Every row comes from one small tree of marks. Brackets hold a mark, then the marks that hang from it, in the order of their numbers. Every link used is in the known rows. Which tree was each row made from?
Each row is shifted at random along 4 fixed directions that mean nothing.
Known rows:
[z421 [z724 z53] z793 z943]: [-424   -5 -137  266  130  246   25 -206   86 -229 -258  -85 -353  -40
   49  141  124  305  147 -139 -285  -18  -46  -82  -62  122  115   34
 -290    8  -76  -20 -392 -284   43  -50 -187 -141 -138  277  275  -34
   82  104 -136  315  184 -264  344   23  136 -136  185 -314  175   65
  238  145 -246   25  -57   84  -34  182]
[z75 [z724 z793] z943]: [-230 -347 -183  194  -75  -70   -9 -132 -107 -277  203   20  180   63
   62  101  -31 -186 -230   18  135  267  -32  -52 -210   30   91   93
 -151 -199  137 -241   60   20 -157   94  258   69  308 -304 -184  -65
  -21  102  208  123 -371  -11 -271  307 -123  294 -176  100  478 -108
  -21  -58   89 -161  176  -82   97 -403]
[z53 [z724 [z793 [z255 [z75 z943] [z833 z707]]]]]: [-268   17  -91  376  154  -80   -7   30  132 -161 -168  -49 -277 -161
  107  133  -56  225  154 -175   34 -148  -48  136  210  189   67  -71
  -29  279 -366   14 -350 -132  -86  -22   21  233  195  321   60  -63
  -92   28   43  184 -173 -164   80   66  104  -35   88  -91  196  170
  108  -41 -169   28  -71  167  138  195]
[z793 [z255 [z75 [z943 z920]]] [z724 z53]]: [ 134   94  -54  183  290 -346 -193  221   75  115  -48  171  220   50
  -98  206  -17  -10 -341 -274  111  -58  -27  -30    3 -236   38 -156
   58  233 -217 -104 -182 -185  -91 -216    7  377 -199  146  -28  125
 -145   77  204 -132  -47   61 -147 -154   20 -252  109  -98  283   72
  -47  318 -200  210   36   13  367  -60]
[z194 z75 [z793 [z255 z833]] [z920 z53 z707]]: [  10  269  189   66  -10  126   48   66  -12 -173  -97   36 -195  -62
  -73  -55  -54   71  -47    1   80  -96    1 -128  162  -70  -97  150
 -164  185  -78   75    9  -89  -22  109  -92  316 -134  108  -67   31
  -76  -87 -133  124  108   -3   59  166  -96 -261   75  -50 -191  154
   66 -279   30  129   36  123  -62  205]
[z53 z724 [z793 [z255 z75 [z833 z707]]]]: [ 129  119  124   -7   41   18   64  -64  131   78 -191  -92  -18   11
  -29   41    4  269   27 -112 -111 -174  -10  -18  100  -27  -90   85
  168  297  -56   80 -153  -74    9  -90 -108   96 -151  175   13   44
 -135   38 -125 -129   11 -107  273   33   80 -244  -26 -123 -107  133
    6  -28 -152  156 -218   93   16  132]
[z724 z53 [z793 [z255 z833]]]: [ 327  231  233  -79  114 -115  -45  136  122  203 -197  -15  162  140
 -155   27   14  292 -400 -255 -149  -55    6 -116  -85 -271 -146  120
  165  302  -53   68   68 -138   31 -162 -239  184 -422   29  -69  180
 -124  190  -70 -283  184  118  187  -69   90 -461   26 -151  -37  136
 -124  191 -207  366 -152  -29  -31   16]
[z75 [z724 [z53 z793]] z943]: [-240 -161 -178  109  168   55  -23 -261  -72 -307  -12   22   14  136
  -48  200  170  -31 -312 -110  -13  148  -20 -153 -294    3  152  193
 -133 -200  136  -91 -184 -175  -34   -4   29    0 -192  -51   -1   75
   92   35   45  256  -73 -159   94  240   16  -71  -80  -67  219   30
  104   28 -141   98  108    3   14 -265]
[z707 [z421 z724 [z793 z53 z255] [z943 z75]] z833]: [ -30 -249  -63   -8 -456  123  116  -87  -59 -119  221  -90  259   84
   68  -69 -173   64 -104  359 -127  125  132  -88 -288  -97 -120  214
   19 -167  521 -172  256   48  -30  172  111 -282  143 -419 -277 -132
  -89  143  -10 -150 -109   12    1  159   -1  358 -158  -95  139 -223
  -58 -212  105 -183   15  -67   52 -504]
[z255 [z75 [z943 [z920 z707 z793]]] z724 z833]: [-186  -21 -111   72   31  116   46 -229   -1 -170  -68  -21   75   -9
   19   15  -17  157  167   65  180  122   -4   54  -88 -151  -26  160
 -233    5   71   41 -146   17  -27  -36  168  320   29   36  -50  -92
   43   67  -79  129    4 -207   85  112   34  -20  -37 -163   22   94
   32 -284  -13 -170  -63   89   71    4]
[z833 [z707 [z421 z793 [z943 [z75 z724]]]]]: [-301 -197 -100  258   33 -209  -12   45  143 -165   77   92  -91  -14
   59  139   -8  -25  -94 -113   62   14  -68   41   34   94   70  -68
 -115   21  -70 -110 -154 -130 -133  -22  182   90  274  -28   43  -28
  -88   31  224   42 -215   59 -207   -5    0  119   73  -78  220 -109
  102   99  -22  -23   65  -50  121  -86]
[z833 [z53 [z724 z793]] [z707 [z421 z194]]]: [ 109   16  275    9 -225 -223  114  193  211   84  -63 -107  -97  -54
   26  -35 -140  401  -88 -110 -177 -176  -96   50  189  -22 -236   47
  165  355 -170    7  216   79  -23   44  -76   60  138  -88  -71   49
 -281   79  -30 -266 -124  176  -11   21   22  -14   18  -92  -78   72
 -261   54  -10  151 -235    3  -17   18]
[z421 [z194 z793 z920] z943]: [-330   16   15  380 -130  228   60   82   51 -267 -135  -95 -462 -300
  171 -101 -156  175  383   66  -93  -82  -46   69  261  276    6  -59
 -231  130 -267   -7  -98  -49   18  154   10   49  386  193   53  -56
 -117   76  -74  261 -169  -93   -6   66   44  252  162  -54  279   40
   84 -183   78 -136    3   78   20  269]
[z53 z724 [z793 [z255 [z833 [z707 [z421 z943]]]]]]: [ -17    3  -39  117  283 -233  -68  -11  245   37  -80  135  118  169
 -118  305  179  -56 -361 -372   35  -64   63 -129  -53  -49   78  -72
  209  169  -58  -28 -344 -316  -80 -257  -18   51 -113   95  131  110
 -135   56  217 -139  -98   74   42   -9   13 -336    1 -141  127  -35
  203  301 -264  283   45  -40  193  -85]
[z920 z75 z194 [z724 z53]]: [-216  -42   34  208 -152   37   58 -226   55 -108  113  -75   40  -83
  222    3   44   95  180  -55  -25   41    7  131   40   51   -7 -115
 -284  149 -280    3   79  156 -104   14  104  143  379  -98   27 -253
 -130   90  106  171   16   13  -95  398 -149  120 -156  102  231   32
  -73 -207  -28 -185   66  169  175   51]
[z724 [z793 z53 [z255 [z75 z943] [z833 z707]]]]: [-102   59  -40  -90 -181  417  149 -303 -265 -326 -154 -243 -170 -109
   25  -16 -112  362  222  378 -211  -84   15   72 -169  -19  -76  453
  -75 -123  251    5  -47  -26   59  276 -194  -87 -351  103 -175 -135
  235 -112 -465  219  240 -479  565  196  261   -4  -73 -254 -293  242
  -10 -391  -91  -13 -232  231 -201  -96]
[z53 z724 [z793 [z255 [z75 [z943 z920]] [z833 z707]]]]: [ -31    4   -7   58   66   80   38 -143   75  -76 -170  -66  -99   -7
   13   92   -8  225   32  -46  -87 -139  -30   11   44   18  -32  107
   69  191  -17   20 -238  -96   -6  -31  -31  121 -112  181    8   41
 -101    4 -100    8  -59 -191  265   56  123 -107  -31 -122    7  125
   92  -80 -144   98 -140  116   65   78]
[z943 z75 z421 [z920 z194 z793]]: [-315  -80  -25   46  133  174  -47 -218  122 -124  -81   36 -318  -23
   64   22   65  247   29   43 -173 -149 -178   95  -17   30   -9  -11
 -261  100 -115   58 -137  -33   65   -7   82  218 -103  123  123   74
  -78  -78  -13  191  193  -39  155 -181  243  128   71  -34    7    5
  218  -80  -42  103   79  150  132  187]
[z920 z707 z724 z793]: [-286  -70  -24  287   93 -203  -78  -87  228  -86  125  125   95   16
   69  204  131 -119  -52 -294  170   62   -7   86  120   40   90 -219
 -243  142 -293  -22 -133  -27 -181 -149  167  245  413  -47  210 -140
 -114  -35  292  164    9  188 -259  220 -208  -90  -40  110  279 -104
  120    7  -31  -88  180  -11  184   75]
[z421 z724 [z793 z53]]: [-210 -162 -143  173  -62   30   -6 -120   -6 -103   39  -33   25   39
   54   94  -54  -28   56   26  -73   59    6  -35  -50    3   43  -29
 -134  -71   75 -199  -99  -51  -60   12   39 -104  152  -82   14  -93
  -42   66   24   56  -57  -70  -37  106  -46  166  -15  -75  281  -77
   92   98  -31 -140   69    7   86 -149]
[z707 z421 [z793 z255] [z833 [z53 z724]]]: [-387  138 -231  547  348 -428  -50  289  362 -102  -70  125 -449  -35
  -61  372  143  268 -224 -420  147 -287  108   50  209  150  174 -134
  260  195 -350  175 -578 -421   -9 -160  -95  107   76  451  244   97
  -27 -117  270  277   50   38   76 -108  207 -319  329 -144  -57  115
  237   97 -338  258   84  146  235  110]
[z421 [z194 z75] [z943 z920]]: [ -33 -135   25 -106 -190  269   56 -168  -92 -111   53  -11   45   32
   -3  -77   -1  -48  -41  189 -188  140   -8 -133 -211  -91  -68  108
 -175 -148  286 -127  138  -28    1   56   16 -133  -27 -215 -118   19
  -17  138  -50  -73  -41  -26    4   51    9  203  -49  -98  176 -129
   53    8  132  -59   30  -66   11 -155]
[z255 [z75 z943] [z724 z53] z833]: [ -28 -250 -227   25 -144  -18   24 -231 -177 -185  219   -2  488   99
   82  -20  -84 -224  -46  187  318  366  120  -16 -335 -218  -13  142
 -142 -204  270 -207   83  142 -147   36  385  185  229 -391 -391 -196
  -30  234  132  -99 -395  -97 -274  321 -182  366 -297  -99  323  -17
  -26 -226   69 -316  168   20  171 -495]
[z833 [z53 [z793 z255]] [z707 z421]]: [ -86 -197  -57  -45 -260  -15   98 -125 -107 -225  154  -77  -74  -11
   67  102  -73   40  -36  227  -52  -63   -8   96  -52   74  -69  205
   84 -139  194 -145   58   35  -79  244   38 -164  101 -176 -137 -108
   -9 -181  -63   -8 -136  -95   56  187   36  267 -139  -94 -153   46
    6 -161   10  -36   32   98  -51 -279]
[z75 [z724 [z793 z53]] z943]: [-224 -176  -38  148 -397  326  163 -170 -218 -387   -8 -290 -179 -240
  224 -165 -310  321  330  397 -153   36  -71  112  -28  203  -58  292
 -199  -76   95  -78  212  247   10  397   70  -38  219 -106 -244 -167
   -7   13 -298  318 -181 -316  171  349   80  443 -147   50  189   99
 -217 -512  114 -284 -159  139 -115 -163]
[z724 [z793 z53 [z255 z75 z833]]]: [-240 -103 -262  381   33  -74  -72  -11  -57 -193   78   -9  -33 -119
  145  142 -156  -80  134   70  153  -15   51  181   51  107  105  -88
  -32   14 -175 -148 -248  -51 -129   59  157  172  324   84 -157 -190
  -26   12  110  142 -209 -159 -113  150   57  283  -45  -25  357   87
  163 -114  -90 -162  159  173  219 -129]
[z194 [z75 [z943 [z421 z724]]]]: [-263  -27  -73   36  -15  268   73 -164  -99 -289  -78  -72 -297 -110
   28  -49  -15  139  131  167  -81    2  -61  -84  -77  135   55  166
 -222  -85   57   11  -97  -57   38  167    1  -16 -139  109  -28  -29
   86  -40 -146  304  -14 -241  186   76   98  102   51 -112  -68   68
   97 -196    6   -6    3  131  -46   47]
[z793 z53 [z255 z833]]: [ 136   -8  -59   69   53 -200 -108  105  -33   23   90   94  291   57
  -54  151 -102 -208 -146   35  142   12  105   58  -60 -171   10  -74
  131   11   41 -164  -21  -59 -101  -61   98  108  -19  -77 -121   25
 -102    5  115 -192 -120   62 -146  -14  -15    1  -57  -19  134  -20
  -24  104  -71   16  108    1  197 -265]
[z920 z75 [z707 z793] z943]: [ -57  236  165  -43  197  -34    6 -151  209   30  -76  141   19  113
 -160  203  317  101 -244 -332  -89  -41   68 -119  -59 -190   28   -5
  -95  131  -46  240 -152 -220  -10 -284 -168  160 -283  149  303   -7
  110  -59   47  117  509   75  235  145  -52 -673   84  -68 -324  -20
   89   37 -154  244 -110  -69  -56  196]
[z194 z793 [z920 [z943 z75]]]: [-343  145  -30  385  235   47  -35  140  140 -269 -183   77 -543 -228
   70   40  -25  118  141 -158   65 -189  -93   17  291  217  120 -109
 -196  198 -423  126 -333 -187   18   33   27  376  106  426  143   39
  -76 -102   31  399   -4  -55    8  -18   56  -73  263  -24   72  149
  224 -151  -99   81  121  171   83  426]
[z421 [z194 z920] [z793 [z255 z75] [z724 z53]] z943]: [   8  -85   14   95 -263  220   40 -115 -145 -113  -19 -104  148  -19
   33  -22 -104   80   28  166 -201   90   32  -95 -132 -161 -134  124
 -162  -12  197 -239  108  -57  -48   75  -66  -65   36 -164 -156  -99
  -78  203  -97 -115  -41 -102   33  134  -50  164  -51 -176  348  -59
  -45   16   58  -89  -41  -37  104 -201]
[z194 [z793 z53 z255 z724]]: [  48   47   18  189 -172  -57  -14  190  -71  -80   62  -52   25 -189
   98  -36 -295   12  129  147   41 -133   12   85  176   55  -48  -42
   31  133 -143 -133   86   77  -76  180   37  101  172   12 -192  -81
 -179  -74  -52    9 -157  -47 -106   65  -26  209  -12   28  178   77
 -117 -135   12 -101   12  143  169  -85]
[z194 z75 [z920 [z53 z724 z793] [z707 z833] z943]]: [ -74  108   74    8   44  127   51 -173   78 -210    2   93  -30   94
  -70   96  176  -60 -244 -116    1   -6   85 -237  -62  -77   19   96
 -115   63   45   98  -82 -126  -27  -40  -50  150 -121  -23  -12  -27
  -39  -41   26  178  130   41   94  352 -181 -287  -67   -7  -85   12
  184 -219  -55  164  108   44   -5    7]
[z724 [z53 [z793 [z255 z75]]]]: [   6   79  -37  157  171  -51  -81   -9   65   11  -94   15  -54   26
    2  109   48   74 -129 -179  -50  -84   11  -11   10   22   52  -41
   54  143 -157   24 -221 -133   -4 -106  -70  114 -114  164   16   30
  -67   54   36   32   11  -51   93   40   57 -125   18  -73  122  118
  136   85 -194  162   40   89   94   51]
[z833 z53 [z707 z793]]: [ -29    0   91  -43 -129 -124  105   60   49 -102    1  -58 -228  -53
  -14   50  -34  249  -17   22 -107 -142  -74   89  123  -45 -109  137
   50   63  -10  -14   32    0  -31  101  -71   25  -20    8  -25   43
  -34 -132  -98  -36   35  -12  102   10   68  -32   75 -145 -299  113
 -101  -45  -14   60 -149   60 -129   15]
[z833 [z53 z724 z793]]: [ 416 -273  198 -176 -399 -254   40   84   54  211  272  -26  492  143
   62  -91 -185 -160 -287   41  -23  116   -8  -71  -19 -170 -240  -61
  240  148  155 -244  485  322 -123   18  242   32  372 -578 -358    9
 -454  182  199 -569 -481  364 -407  218 -311  369 -327  180  283 -158
 -270   55  181  -98   50 -149  115 -401]
[z920 [z75 z943] [z724 [z53 z793]]]: [-202   38   -5  -93   26  313  110 -479  -60 -256 -131  -99  -59   78
    1   99  256  250  -80  -31 -220   40  -11 -146 -271  -38   43  275
 -228  -85  105   91 -136 -115   58   17 -160  -45 -378   54  110  -54
  160  -29 -186  310  352 -267  442  364   37 -299 -106 -134 -140  124
   63 -172 -224  110  -71  153  -85   23]
[z421 [z194 [z75 z943]] [z724 [z53 [z793 z255]]]]: [ 138  -55  177   19 -186   50   22  -15   22   52   18  -61  173   86
  -36  -90  -69   63 -210  -41 -193  127   -5 -191 -108 -108 -119   68
  -33  149  109 -142  234    8  -42  -38  -37  -36   45 -253 -148   60
 -228  295   27 -221 -182  122  -86  180  -88   51  -93  -43  318  -75
 -125  114   80   71  -23  -91   59 -173]
[z255 z75 [z724 z53 z793] [z833 [z707 [z421 z194]]]]: [ 180  105  129   91   59 -381    0  169  256  201  -42   45  343  116
  -67   -6  -60  211 -266 -311  187   79   21  -41  -21 -318 -152   18
   88  352 -144   28   41  -37  -90 -246  108  414   74 -127 -199   17
 -229  351  165 -386 -155  195 -207    5  -49 -217  -20 -221  154   69
 -154  122 -107  122 -115  -46  169  -98]
[z724 z53 [z793 z255]]: [ -95   -4  -25  352  -89  -37  -48  132   20  -84  -39 -109 -185 -193
  210  -33 -226  198  116  -18  -63  -97  -18  185  176  203  -17  -90
  -33  246 -337  -48  -25   55  -71  119    5  142  308   97 -118 -124
 -180   98   13   99 -189  -39  -50  117   55  250  -12   35  358  143
    8 -114  -76  -50   33  153  100   75]
[z920 z53 z194 [z707 z833] [z943 [z421 z793]]]: [-381   16   41  215  154   26  -43 -246  233 -182   62  143  -47   82
  -31  271  299   -6 -126 -238   -7   15   80   16 -102  -13  114 -107
 -267   49 -145  124 -161 -124  -69 -195   35   94   62   23  324 -105
   20  -66  177  266  266  115   62  249  -65 -325  -14  -31  -61  -85
  203  -72  -98  102  142    9   72   26]
[z707 [z793 z53 z255 z724]]: [ 103  152   38  253  -46 -266  -48  333  112  103  -10   -6   -7 -162
   26   40 -249  171   39  -63    3 -217   46  104  262  -41  -48 -147
  184  299 -252  -26  -20    9  -39  -15  -45  171  121  142  -65   -4
 -210  -22   31  -68  -28   49  -57  -79   56  -27  109    2  129   51
 -154   13  -84   20 -112   78  229   10]

Write each row's tree:
[-294  -30  -47  404   88   38  -59  -35   56 -184 -123   42 -152  -54
    3  213   23   25   27 -120 -130  -22  -17  -18   55    3   67 -110
 -215   68 -127 -173 -249 -287  -70  -97  -41   78  128  158  175   19
  -82   98   78  125    5  -51  -11   68   10  -71  168  -94  399  -56
  121  196  -91   30   47  -29  185   52] => [z421 [z194 [z920 [z75 z724]]] [z793 z53 z255] z943]
[  25   72  -18  235  224 -270 -155  201  117   67  -40  115   45   25
  -61  202  -34  -43 -265 -260   32  -88    4   13   65  -45   69 -158
  122  179 -235  -81 -170 -180  -78 -146  -40  192  -12  119   11   65
 -116   20  171  -66  -33  107  -96  -58   39 -175   85   -9  240   35
   68  266 -181  200   81    8  200  -29] => [z724 [z793 z53 z255]]
[ -56 -124   19  151 -104 -132  -32  -17  134   61   81   41   69  -10
  185   -9 -101   34  -15  -67   -6  -24  -68   81  135   -5  -69 -228
 -106  256 -227  -75   64  155  -76  -53  193  268  381 -120  -49  -66
 -293  112  191  -67 -144  153 -237  166 -132  206 -112  167  378  -40
  -10  -43   11 -115   70   43  224   49] => [z943 [z920 [z53 [z724 z793]] z75]]
[ 166   46  188 -233 -229  104   83 -263  -54  -53  122   57  344  166
  -52   43  109  -75 -275   53  -60   89  138 -178 -193 -319 -154  141
  -96    2  292  -16  271   66  -59   -8  -12   77 -118 -338  -59 -132
  -42  -22  -10  -69  232  119   61  430 -297 -218 -246   53 -157 -102
  -44 -218   57   31   16  -73  -24 -203] => [z194 [z920 [z53 z724] z75 [z707 [z793 z255]] z943]]
[-227   24  103  117   20  233   20 -116  180 -106 -247  -40 -310  -81
   82  -17    1  420  112  -73 -333 -109 -157   -1   48   20  -54   24
 -328  216 -112   73 -143  -85   48  -29  -82  144 -132  205  195   55
 -122   58 -156  128  226  -90  261 -100  152 -103  158 -175   90   25
  120   -9 -133   52 -147   75   10  335] => [z421 z793 [z943 z75 [z920 z707 [z724 z53]]]]
[-275  -53  -45  296   92   -3  -23   79   48 -306  -36   39 -325 -128
   75  -32 -113  110 -106  -58   68  -23 -147  -83   70  150   63   33
 -267  104 -208  -31 -101  -76  -44  132  171  351   55  102 -120  115
 -178   43   71  289 -275  -42 -142   61   17  166  109   -2  277   99
   87 -139   -3   46  142  125  114   75] => [z194 [z75 [z724 z53] [z943 z421 z920]] z793]
[-301 -183  -83  339   39  -33  -72   42  124 -102   44   79 -131 -106
  118   43  -17 -114  104  -59  -39   58  -57   77   64  161   98 -256
 -171   71 -205 -126 -142  -79  -87  -92  198   55  426   26   66  -12
 -153  156  246   17 -273   80 -269  -43   29  299   85   -7  477 -141
  153  155   40 -106  144  -33  225   37] => [z421 z194 [z943 z75]]
[ 146  -18   13   65   79 -226  -13   13  118  113   28   32  327  147
  -46   31   11   28 -218 -175  153  113   -1  -78  -75 -237  -48   15
   48  164   -7  -18  -12   -8  -59 -198  159  323   10 -116 -169   73
 -162  256  145 -234 -155   88 -164   81  -79 -114  -86  -52  210   22
  -95   43  -61   19  -17  -49  124 -144] => [z255 [z75 [z724 [z53 z793]]] z833]
[-106  149  -29   71  -86  319  134 -219  -56 -125 -220 -235 -233 -169
  141 -154  -88  453  412  134 -117  -93  -24   57   33   98  -46  203
 -129   99  -72  164 -132   88  111  119  -87   65  -98  232  -69 -165
   51   35 -359  246  112 -386  385  149  133   63  -14 -195 -111  277
   23 -366 -131 -107 -200  285  -62  201] => [z255 z75 [z724 [z53 z793]]]
[-126 -219 -140  122 -298  129   84 -180 -223 -272  154 -166  118  -70
  160  -19 -215   33  131  338   12   98   20  101 -130   44  -32  204
  -98 -156  194 -210  148  138 -101  281  140  -50  230 -240 -288 -184
   -8   12 -112  109 -205 -205  -17  301    2  430 -226   35  272   28
  -87 -312   64 -276   44  115   28 -361] => [z75 [z724 [z793 z53 [z255 z833]]]]
[  90 -307  -30  -88 -439   82   51  -91 -292 -243  375   35  352   48
  101 -168 -212 -447 -172  374  193  320   66 -143 -182 -122 -104  113
 -167 -228  345 -310  462  293 -146  271  358  106  388 -625 -501 -158
 -162  103  161 -100 -473  140 -473  468 -387  565 -341  206  332 -176
  -98 -346  362 -289  289  -85   70 -506] => [z194 [z75 z943] [z920 z53]]
[-242  -26 -148   94  102   21  -50  -79   55 -123    0   88 -169   -2
   41  113   32   44  -26  -13   39  -76    0   59   -7   49   55   -4
 -124  -45  -15   51 -187  -89   -1   31   18   49  -11   92  112  -36
   59 -114   25  212  119  -62   55  -61   99   29   50  -35    5   -7
  214  -64  -59   15   85   59   84   45] => [z943 [z920 [z707 z421]]]
[ -87   35   48   35 -254   36  114   -3  101  -96   36  -79 -159  -71
   82  -21 -106  419   41  134  -79 -152   24   99   60  -40 -143  176
  -34   92   88  115  100   73   25  174  -43   30   31  -25   -6  -50
  -72 -121 -139  112  186  -20  183   49  110   32   11  -52 -191   38
  -69 -346  -10  -57 -109  121   12   25] => [z943 [z920 [z707 z421 [z793 z255] [z833 z53]] z724]]
[ 142  -16   86   49 -218 -209   43  133   27   29  115  -31  133  -55
   68  -64 -191   88  -11   42   69  -16   27  115  100 -107 -136   34
   46  154    4  -87  165  119 -132   55  117  158  227 -161 -209  -93
 -169   60   43 -195 -204   72 -159   78  -78  144  -64  -52   24   21
 -144 -104   74  -90  -90    6   55 -123] => [z833 [z707 [z793 [z255 z75 [z724 z53]]]]]
[ -17 -176  -52 -250 -174  165   25 -352 -151  -96  192   50  238  158
   35   20   74 -156 -134  219  -37  125   19  -21 -248 -184  -75  142
 -209 -217  361 -109  153   73  -71   79   89  -38  -42 -322 -105 -109
   74  -55  -12  -20  141  -33    2  177  -95  152 -218   51  -19 -113
   91 -145  113 -113   90  -34   -5 -224] => [z943 [z920 z75 z707]]
[  -3  111  -24  207  261 -308 -100  155  133    9  -86  107   72   11
  -55  187    4   27 -103 -244  197  -40   19  101   74 -113   39  -89
   22  208 -233  -49 -230 -190 -133 -160   44  284  -29  168   60   63
 -111   39  125  -93 -110   30  -99 -109   35 -234   98 -168   87  126
   23  189 -205  124   31   66  192   37] => [z793 [z255 [z724 z53] [z833 z707]]]
[ -37  -48  -64   60    9  -33  -12  -92  -53 -100   -7    4  154   70
  -58  150  -42  -35  -35   42   42   36   52   22 -101 -153  -18  104
  -29  -63  152 -175  -98 -115 -102  -10   18   22  -71  -45  -45  -34
   -7  -15  -41  -85  -19  -99   38   42   10  -52  -28 -166   42   21
   39   61  -87  -22    4   31   67 -198] => [z421 [z793 z53 [z255 z724 [z833 z707]]]]
[-248   23 -154  376  -34 -201   51  137  163 -133   -5  -41 -156 -208
  161   32 -167  245  254  -30  169 -106   40  188  213   69    6  -69
  -27  239 -294   58 -251  -26  -77   -2  155  283  346  184 -100 -163
  -99  110   86   94 -169 -120  -67   38   92  125   89 -196  127  112
   12 -215  -93 -151  -97  147  168   60] => [z255 z75 [z833 [z707 [z421 z943] [z793 [z724 z53]]]]]
[-112   -4  -55   32 -208  212  146 -217 -184 -232  -28 -196  -54  -84
   67  -30  -89  294  237  315  -41  -21   35  119 -115  -18  -91  330
  -90  -76  203  -15   10    2  -12  212  -36  -57  -95    6 -134 -139
  134   -7 -274  117   53 -331  272  159  161  112  -80 -205 -150  155
  -72 -331  -11 -116 -148  174  -72 -140] => [z793 [z255 [z75 [z724 z53]] [z833 [z707 [z421 z194]]]]]
[-231 -115  -39  216  123 -124  -54   69  141  -75  -19   45 -211 -108
  111  -22  -82  141   50  -11   20  -96 -186   90  107  140   50 -132
 -154  173 -240  -19  -94   12  -26   12  251  266  135  108   17   86
 -193   11  127   86 -197   32 -166 -188  115  249   90   44  203  -17
   59    4  -27    6   83   90  197  116] => [z943 [z75 z724] z421]
[ 153   -8  200 -414   13  143   33 -196   23   68 -106   30   76  197
 -119  -98   59  334 -325  139 -269  -53 -204 -182 -288 -322 -175  251
 -127   31  317   33  224   42  150   -2    4  139 -658 -156  -32  286
  -81  -20 -200 -162  298   30  241 -219  169 -127  -37 -105 -250  -23
  -73   23  -48  247 -100   12  -23  -54] => [z943 [z75 z724] z421 [z920 z53]]
[  -6 -129  -28 -216 -295  279  101 -503 -265 -167  168 -102  356  148
   35   12   98  -59  -57  284  -73  200   90  -35 -352 -190 -104  281
 -189 -249  419 -136  204   74  -73  113   17 -118  -65 -365 -156 -236
  129  -18 -120   40  202 -147  153  430 -143  101 -314  -11  -49  -21
   -6 -275   52 -153   63   56  -58 -341] => [z920 z75 [z793 [z255 [z724 z53]]]]
